The rows lie along a hidden order. The number after each row says roughly how far along it the row is, from 0 to 20. A new part has a new order.
52,45,35,61,4,85,-28,36,-20,5,-342,-19,105,25,306,62,208,38,380,-21,8,-158,30,-583 : 20
116,79,-3,8,0,27,-35,174,-44,66,-319,-34,-15,75,311,20,111,8,-213,-29,-4,0,23,165 : 0
192,23,-9,46,-13,-4,-52,67,-11,92,-318,-38,128,85,172,-117,209,72,-77,126,-54,-47,52,-280 : 10
-48,-24,-40,9,38,32,-36,114,-115,-93,-418,-67,-377,-9,651,245,106,-92,-349,-108,75,-38,-11,95 : 0
131,49,192,129,7,-2,-13,169,3,-6,-221,130,122,8,-473,75,253,23,-44,-36,15,38,35,-399 : 1
283,149,-41,-36,-13,15,-88,258,0,99,-170,-68,161,141,752,-391,39,16,-275,57,-78,-74,44,-237 : 0
55,31,273,123,15,-16,18,209,-9,-40,-422,107,177,-32,-563,306,179,71,-24,-107,44,103,21,-402 : 0
222,130,-8,-4,-17,-7,-69,226,-2,110,-214,-27,221,103,365,-292,51,68,-155,60,-68,-28,50,-181 : 0
94,62,34,43,14,2,-12,259,-48,-28,-437,-28,-96,20,999,191,68,-14,-143,-48,44,-74,0,-176 : 0
184,5,-5,46,12,14,-42,210,-45,15,-395,-72,-73,34,844,-63,147,40,-116,-21,9,-73,33,-318 : 0
138,-8,31,104,18,2,-30,176,-52,-24,-419,-40,-105,-11,299,170,209,0,85,-68,36,-101,14,-310 : 11
62,-31,82,132,9,-6,39,192,-42,37,-354,4,31,-16,206,257,248,69,-109,-39,28,12,43,-68 : 0
144,81,14,37,0,-9,-21,197,-37,51,-374,-26,37,40,316,20,108,38,-127,-10,12,-39,32,-131 : 1
232,-58,183,174,-4,5,-31,102,27,154,-227,85,79,8,-602,-145,436,72,-38,-17,-29,-21,50,-174 : 2
268,-162,213,44,-10,-72,-57,162,-7,-15,-206,-44,120,6,7,-189,12,13,-184,277,-53,-42,100,-222 : 0
174,-80,31,115,21,28,-36,210,-63,-28,-435,-62,-203,-6,942,8,324,-21,-179,-70,26,-68,17,-216 : 0
116,129,25,18,-4,-25,-22,188,-41,30,-326,8,184,47,329,189,-10,39,-112,11,14,7,35,140 : 0
437,138,55,80,-26,-13,-40,296,7,180,-274,-8,323,71,694,-198,141,130,-4,67,-53,-88,57,-121 : 0
187,69,26,69,-15,-5,-38,160,-19,148,-293,-55,126,52,284,-177,216,42,-145,10,-21,-42,53,58 : 0
284,180,13,52,-30,-13,-38,181,10,249,-211,-3,382,106,118,-217,163,113,-109,70,-59,-42,59,282 : 0
188,56,5,69,-4,76,-40,38,0,85,-287,17,106,66,208,-121,211,16,340,8,-11,-127,35,-571 : 19
138,163,-15,-53,-10,74,-60,61,-1,24,-371,-23,176,108,371,-140,257,17,275,16,-36,-174,35,-571 : 20
176,121,195,104,-22,-19,0,132,36,164,-376,174,271,24,-337,34,166,148,205,19,-16,4,43,-354 : 7
40,42,-31,74,9,28,-27,171,-68,125,-351,-27,-11,63,32,-20,173,45,-249,24,23,-25,21,292 : 0
143,238,17,-56,-7,-15,-26,203,-27,25,-312,13,229,76,573,18,-96,69,-56,35,14,-22,14,-156 : 0
120,-21,3,94,9,0,-24,224,-53,-60,-338,-20,-178,5,272,155,83,14,-132,-39,30,-20,37,-200 : 0
296,152,208,31,-29,-52,-36,215,17,169,-253,49,324,92,-464,-167,66,127,-27,54,-44,-9,53,-96 : 0
151,155,58,6,-11,-6,-35,164,0,31,-265,89,228,80,-201,-125,37,28,-111,-38,-14,-29,37,-257 : 1
252,194,113,205,-15,-11,-4,248,-10,204,-393,4,131,-3,518,-22,391,117,78,34,-21,-76,75,-153 : 1
152,77,64,59,-2,-8,-28,67,-26,52,-327,-23,73,48,510,11,116,42,-83,-4,-1,-17,27,-55 : 0
193,-33,76,169,-9,83,-30,45,-3,180,-313,-27,17,10,141,-120,451,81,409,7,-23,-128,47,-511 : 20
362,191,250,58,-42,-22,-35,229,88,286,-173,159,582,115,-756,-365,143,161,-48,35,-85,-5,77,-93 : 0
233,63,17,75,-12,83,-55,30,8,110,-377,-14,142,69,211,-147,160,52,316,18,-19,-165,49,-591 : 20
217,10,231,120,-7,3,-28,149,32,159,-339,90,206,48,-563,-217,308,39,-76,-33,-17,-1,55,-440 : 0
221,-70,201,99,-35,-69,-27,207,26,144,-141,-8,416,0,-262,-189,102,175,34,306,-100,-27,121,-60 : 0
257,221,70,30,-38,9,-17,103,11,191,-378,35,519,86,149,-44,-5,183,332,66,-61,-36,59,-135 : 15
258,193,67,70,-54,6,-51,237,49,310,-156,21,537,103,36,-205,185,206,116,108,-83,-16,79,186 : 4

94,124,-89,-6,-168,-19,122,125,-77,-216,51,193,28,-37,113,11,-246,22,37,-103,123,-36,-116,29,-7,43,18,-65,59,156,-5,-206,-23,-45,40,33,-81,57,177,263,73,-65,-61,61,64,-126,58,29,9,-202,-108,264,10,71,-145,41,117,71,146,-53,44,35,78,15,125,54,-298,101,-54,58,-148,90,85,153 : 9
54,143,-64,-22,222,-85,52,376,-116,-287,-150,192,-123,-275,163,61,-194,178,9,102,140,-53,97,45,7,81,19,-105,-77,54,-62,-289,85,76,43,9,-171,-77,246,126,51,32,-135,185,283,-35,48,-44,66,78,-42,-123,149,99,-112,133,115,-47,52,-131,44,167,283,-39,120,124,-265,29,38,-48,-62,10,147,-59 : 6
-293,47,5,-71,-4,123,-158,-345,-206,183,-18,-8,157,74,-104,79,233,119,91,-131,-399,68,-277,-88,-216,-2,66,39,107,-16,72,165,276,93,152,-35,36,38,-110,-235,81,-33,116,197,247,111,-4,-54,-111,-45,-32,115,227,119,148,128,-62,98,-4,133,73,-203,-9,-170,-220,184,244,218,70,40,42,35,91,-24 : 11
465,55,47,86,122,51,-277,-330,-200,-171,310,-149,283,33,41,390,68,201,471,-197,-132,0,-41,4,-157,-97,118,-127,248,-117,-63,-136,75,37,200,75,394,-224,163,122,140,-56,-25,223,401,-160,-95,68,-24,-197,-111,224,394,318,144,-72,35,34,86,198,205,90,265,-57,-173,118,-205,88,-75,136,29,217,90,132 : 3
-217,97,130,71,329,-221,557,423,-56,-254,11,310,-90,-475,209,159,-417,-40,174,-83,-251,-147,121,185,52,35,13,-129,-163,-315,1,-168,-216,-128,-70,-144,-123,-271,254,543,209,37,-308,-98,-134,-198,266,26,183,311,150,362,125,-98,-288,-102,-87,36,231,123,-72,-11,429,27,121,-382,42,-73,7,-17,-167,4,-207,294 : 12
336,7,-20,111,302,16,-305,-132,-37,-207,82,-123,191,136,-26,277,46,247,373,-34,-284,-15,-26,47,-15,-85,52,-261,92,-197,-63,-99,69,24,261,80,203,15,25,-89,-47,-20,32,112,276,-25,-18,-43,-31,-55,-144,-283,337,310,173,7,-1,-32,40,165,170,152,223,-3,-165,89,-2,9,97,-23,143,37,17,19 : 0
-198,241,119,-17,452,-144,111,238,-144,-29,-300,255,118,-344,38,60,-56,180,97,86,-294,-38,-33,140,-59,6,25,-61,-220,-41,63,-117,265,23,105,7,-164,-198,31,-47,110,99,-199,211,347,181,155,-142,96,437,56,-384,332,-46,-59,238,-8,-108,-25,68,58,4,394,-104,-127,-56,246,-7,96,-139,-38,-163,35,-56 : 2
-76,116,-173,38,-575,28,-8,-624,-254,-35,203,16,-13,171,198,-100,-127,80,23,-150,187,73,-170,-34,-98,81,57,211,276,387,1,22,94,62,16,85,8,247,136,220,244,-69,104,246,26,79,-54,91,-209,-361,-265,357,-275,157,-193,-10,253,229,129,43,-35,-132,-214,140,54,131,-335,320,-146,112,-69,58,88,-23 : 18
-571,54,-257,60,-452,325,-128,154,-389,-205,-116,321,313,83,37,-44,-225,267,-85,-218,24,101,-754,-322,-207,340,66,184,260,-18,134,200,25,120,-40,103,104,19,39,354,451,-112,-68,183,236,-212,86,355,-200,-215,-298,553,-13,216,39,-53,193,138,-13,-131,-142,-383,-456,87,113,121,-153,418,36,69,-273,130,-408,109 : 12
-488,181,-79,-131,366,-153,67,328,-162,-77,-419,330,59,-327,27,-105,-27,153,-123,107,-100,42,-117,6,-134,45,1,93,-264,-102,136,219,141,32,-48,45,-440,45,-16,-33,245,119,-144,102,189,69,301,-105,-29,378,48,-361,78,-101,-103,199,12,-32,48,-135,14,-71,336,5,15,-187,344,24,149,-94,-91,-194,-106,27 : 6
57,51,-80,-46,25,-68,-230,-440,-147,81,-25,-85,251,86,-113,191,188,212,80,-90,-278,97,-238,-96,-197,-102,68,-3,49,90,187,186,303,10,199,77,-93,260,-114,-228,201,-27,20,175,150,87,119,-107,-185,-51,-119,-50,156,57,194,152,-25,69,155,82,144,-59,177,-116,-302,2,220,182,92,23,29,8,-1,163 : 7
30,130,-61,-98,98,-113,-185,-147,-202,29,-223,108,232,9,-42,-17,90,282,37,0,-77,82,-215,-83,-119,-39,38,-14,-43,205,152,41,316,56,179,126,-231,233,23,-198,291,-20,-32,230,274,208,160,-96,-119,-18,-136,-224,131,11,80,243,85,-10,141,-52,113,34,234,-107,-233,154,54,189,70,-76,-13,-74,44,58 : 3
673,-76,-28,121,-75,42,-96,-246,51,-161,431,-234,133,22,67,247,-25,100,400,-238,-76,-38,97,97,9,-143,86,-342,255,92,-60,-283,0,-58,200,38,490,-197,107,120,-153,-104,46,106,68,-101,-191,22,51,-417,-74,462,169,186,54,-126,-35,15,168,213,153,128,170,54,-100,73,-306,16,-115,177,39,287,287,141 : 9
-19,49,59,-17,96,-158,467,367,-222,-185,111,216,-121,-593,307,27,-325,-66,135,-70,237,-116,199,228,4,29,8,-193,-80,-2,-79,-228,-212,-59,-189,-75,-50,-254,342,595,141,47,-223,-48,-15,-185,121,-27,180,160,206,439,-5,-163,-405,-141,51,65,214,-50,-54,194,347,134,286,-63,-82,-66,-193,152,-200,72,53,55 : 19
-503,17,-228,-103,-435,20,181,-435,-204,108,17,197,56,195,-91,-120,26,-106,-138,-287,-218,49,-387,-28,-205,-37,-4,74,68,195,118,359,-3,-89,-136,9,-126,213,-131,155,137,-95,181,-100,-173,-111,131,12,-232,-149,-34,488,-263,-170,-166,73,-9,326,120,195,-9,-317,-127,190,112,-49,164,241,-18,120,-99,69,99,245 : 20
